Here is a tiny trained network, its code and every weight. The questions are about switching its units off for an input and a class, where a switched-off unit gives its printed mean instead of its output.

import numpy as np


def w(rows, s, z=0):
    codes = np.array(rows[::2]) - 128.0
    scale = np.full(codes.shape[1], s)
    scale[-1] = z or s
    return codes * scale


def f(y):
    return y / 2 * (1 + np.tanh(0.7978845608 * (y + 0.044715 * y**3)))


def log_softmax(a):
    a = a - a.max(-1, keepdims=True)
    return a - np.log(np.exp(a).sum(-1, keepdims=True))


def net(x, mask):
    res = np.array(x, float).reshape(1, 4) / 4 @ E
    y = f(res @ A[0][:, :-1].T + A[0][:, -1])
    res = res + np.where(mask, y, B[0][:, -1]) @ B[0][:, :-1]
    return log_softmax(res[-1] @ U[:, :-1].T + U[:, -1])


A, B = {}, {}
E = w([
[89,120,106,79,52,199,163,83],'x0',
[113,192,90,173,112,131,172,180],'x1',
[66,116,136,102,254,206,234,90],'x2',
[62,156,178,74,121,167,33,232],'x3',
],0.0097)
A[0] = w([
[116,201,67,141,27,214,197,162,111],'N1',
[146,109,71,158,48,92,97,140,21],'N2',
[227,97,98,177,103,109,193,65,87],'N3',
[181,1,156,51,64,206,86,70,138],'N4',
[98,147,202,91,111,172,95,220,2],'N5',
[155,160,130,174,193,50,117,178,57],'N6',
[147,66,111,116,81,77,80,160,150],'N7',
],0.0096,0.0053)
B[0] = w([
[202,81,216,142,173,48,98,106,219],'N1',
[109,4,58,212,187,167,254,77,198],'N2',
[75,174,46,59,69,169,32,151,254],'N3',
[129,145,177,162,192,51,86,102,231],'N4',
[188,79,35,69,59,209,99,73,221],'N5',
[167,48,195,67,127,38,126,17,221],'N6',
[103,165,140,146,178,201,225,173,231],'N7',
],0.0097,0.0084)
U = w([
[63,95,107,117,207,215,250,93,108],'0',
[109,137,56,68,48,162,75,106,54],'1',
[145,128,150,131,162,74,107,123,248],'2',
[156,93,184,102,140,51,115,73,33],'3',
[75,202,168,145,94,113,143,163,185],'4',
],0.014,0.011)

Each question gives the input, the list of numbers given to net, and the class t.
The units are the neurons (one row each of A and B). Each row of codes is followed by its name. A weight is (code - 128) times the scale printed after its matrix; where a second scale follows, it is the last column's (A, B and U).
mask holds one flag per neuron, in row order. A switched-off neuron (its flag False) gives its mean, the last column of its row in B, instead of its output. The means were averaged over made-up inputs and are rounded, as every weight is.
A unit's drop is (log p(t) with every unit on - log p(t) with that unit switched off) / (log p(t) with every unit on - log p(t) with every unit switched off).
The circuit of an input: a set's keep is (log p(t) with only the set's units on - log p(t) with every unit switched off) / (log p(t) with every unit on - log p(t) with every unit switched off). Starting from all 7 units, units are removed one at a time, each time the one whose removal leaves the highest keep (on an exact tie, the one counted first), for as long as the keep stays at least 0.8.
units of the circuit, in order: the units of the circuit, biggest drop first
unit that matters most: the unit with the biggest drop
top k neurons: the k neurons with the biggest drops, biggest first
input [3,-7,3,0], class 2: units of the circuit, in order : [N6; N4]
input [-1,-8,0,-5], class 2: top 2 neurons : [N4; N5]
input [4,4,-3,-3], class 2: unit that matters most : N1
input [4,-4,-8,8], class 0: units of the circuit, in order : [N7; N2]
input [5,5,1,-4], class 2: units of the circuit, in order : [N1; N6]
input [5,-6,-3,5], class 2: units of the circuit, in order : [N4; N6]
input [1,1,7,8], class 1: top 3 neurons : [N5; N7; N2]
input [-4,-1,-5,5], class 0: top 3 neurons : [N7; N3; N2]
input [0,-6,4,1], class 2: top 2 neurons : [N7; N6]
input [1,-7,-5,-1], class 2: units of the circuit, in order : [N4; N6; N7]
input [1,3,-2,1], class 4: top 4 neurons : [N6; N4; N5; N2]
input [-4,4,-8,5], class 0: units of the circuit, in order : [N2; N7]
input [-1,-7,-3,-5], class 2: top 2 neurons : [N4; N5]
input [8,7,5,1], class 3: units of the circuit, in order : [N1]
input [-7,3,4,6], class 3: top 3 neurons : [N6; N3; N7]
input [6,6,0,-4], class 2: units of the circuit, in order : [N1; N6]
input [-1,8,7,1], class 2: units of the circuit, in order : [N1; N7]
input [-3,-4,0,-5], class 1: top 2 neurons : [N3; N1]
input [2,-1,1,-1], class 4: top 2 neurons : [N6; N2]
input [-7,6,-6,-5], class 3: units of the circuit, in order : [N6]
